Below are the code and all the weights of a small trained network. Each question names an input and a class and asks about switching units off, where a switched-off unit gives its printed mean instead of its output.

import numpy as np


def w(rows, s, z=0):
    codes = np.array(rows[::2]) - 128.0
    scale = np.full(codes.shape[1], s)
    scale[-1] = z or s
    return codes * scale


def f(y):
    return y / 2 * (1 + np.tanh(0.7978845608 * (y + 0.044715 * y**3)))


def log_softmax(a):
    a = a - a.max(-1, keepdims=True)
    return a - np.log(np.exp(a).sum(-1, keepdims=True))


def net(x, mask):
    res = np.array(x, float).reshape(1, 5) / 4 @ E
    y = f(res @ A[0][:, :-1].T + A[0][:, -1])
    res = res + np.where(mask, y, B[0][:, -1]) @ B[0][:, :-1]
    return log_softmax(res[-1] @ U[:, :-1].T + U[:, -1])


A, B = {}, {}
E = w([
[160,90,184,95,174,144,97,60,229,143,120],'x0',
[166,123,93,183,22,68,124,112,147,158,67],'x1',
[113,172,130,97,114,151,121,141,138,132,99],'x2',
[121,144,140,145,148,126,105,115,111,108,71],'x3',
[146,146,253,101,101,129,88,176,138,67,187],'x4',
],0.018)
A[0] = w([
[130,139,196,102,146,144,104,166,93,55,180,129],'neuron 1',
[46,148,117,166,130,130,167,205,70,74,157,199],'neuron 2',
[133,121,95,152,111,116,171,84,202,155,84,153],'neuron 3',
[115,134,107,156,79,157,154,187,17,116,133,254],'neuron 4',
[54,130,107,88,213,166,173,76,94,120,155,206],'neuron 5',
[165,144,246,162,21,96,117,145,141,79,139,59],'neuron 6',
],0.011,0.0087)
B[0] = w([
[224,67,121,17,108,37,33,170,175,165,110,234],'neuron 1',
[97,74,169,126,99,3,135,226,144,131,84,233],'neuron 2',
[78,94,117,146,62,143,76,160,169,60,79,202],'neuron 3',
[122,125,7,158,82,33,188,81,96,152,65,251],'neuron 4',
[134,99,173,173,195,148,225,234,133,123,177,218],'neuron 5',
[101,163,188,184,206,193,223,224,129,147,75,226],'neuron 6',
],0.012,0.023)
U = w([
[127,184,103,149,165,113,225,161,65,165,138,245],'0',
[143,91,107,105,63,93,54,145,145,135,122,130],'1',
[122,126,185,143,178,248,174,129,152,113,168,236],'2',
[193,133,179,54,163,165,26,77,156,160,186,26],'3',
[132,174,34,174,42,129,156,24,80,125,134,3],'4',
],0.013,0.0042)

Each question gives the input, the list of numbers given to net, and the class t.
The units are the neurons (one row each of A and B). Each row of codes is followed by its name. A weight is (code - 128) times the scale printed after its matrix; where a second scale follows, it is the last column's (A, B and U).
mask holds one flag per neuron, in row order. A switched-off neuron (its flag False) gives its mean, the last column of its row in B, instead of its output. The means were averaged over made-up inputs and are rounded, as every weight is.
A unit's drop is (log p(t) with every unit on - log p(t) with that unit switched off) / (log p(t) with every unit on - log p(t) with every unit switched off).
The circuit of an input: a set's keep is (log p(t) with only the set's units on - log p(t) with every unit switched off) / (log p(t) with every unit on - log p(t) with every unit switched off). Starting from all 6 units, units are removed one at a time, each time the one whose removal leaves the highest keep (on an exact tie, the one counted first), for as long as the keep stays at least 0.8.
circuit, biggest first: the units of the circuit, biggest drop first
unit that matters most: the unit with the biggest drop
k most important neurons: the k neurons with the biggest drops, biggest first
drop when u is switched off: that unit's drop, to one decimal
input [-1,6,-8,7,-6], class 4: unit that matters most	neuron 1
input [1,-7,5,6,7], class 3: circuit, biggest first	neuron 1; neuron 4
input [-6,-4,0,4,2], class 1: 2 most important neurons	neuron 1; neuron 6
input [1,8,4,7,5], class 2: circuit, biggest first	neuron 4; neuron 6
input [4,1,7,2,4], class 2: 2 most important neurons	neuron 6; neuron 4
input [1,-4,-7,-1,-1], class 2: 2 most important neurons	neuron 4; neuron 2
input [4,-8,-7,-8,-1], class 2: 2 most important neurons	neuron 5; neuron 4
input [-1,4,-7,-5,-2], class 4: 2 most important neurons	neuron 1; neuron 2
input [1,4,2,-4,5], class 2: 3 most important neurons	neuron 4; neuron 6; neuron 2
input [5,-4,-6,7,1], class 3: 2 most important neurons	neuron 6; neuron 4
input [1,6,-6,-6,4], class 2: 2 most important neurons	neuron 4; neuron 2
input [5,-2,-3,7,4], class 3: 2 most important neurons	neuron 1; neuron 4
input [-4,0,-7,6,1], class 1: 2 most important neurons	neuron 6; neuron 5
input [8,7,3,6,4], class 2: unit that matters most	neuron 6
input [6,0,6,-4,5], class 3: 2 most important neurons	neuron 1; neuron 5
input [-8,2,-1,-5,-5], class 4: 2 most important neurons	neuron 4; neuron 6
input [-2,-7,-4,6,1], class 1: 3 most important neurons	neuron 1; neuron 6; neuron 2
input [6,-6,7,6,8], class 3: drop when neuron 1 is switched off	4.3
input [1,0,1,-2,4], class 3: drop when neuron 3 is switched off	0.1
input [-7,-5,6,6,7], class 1: unit that matters most	neuron 1
input [3,0,-3,2,4], class 3: drop when neuron 4 is switched off	0.3
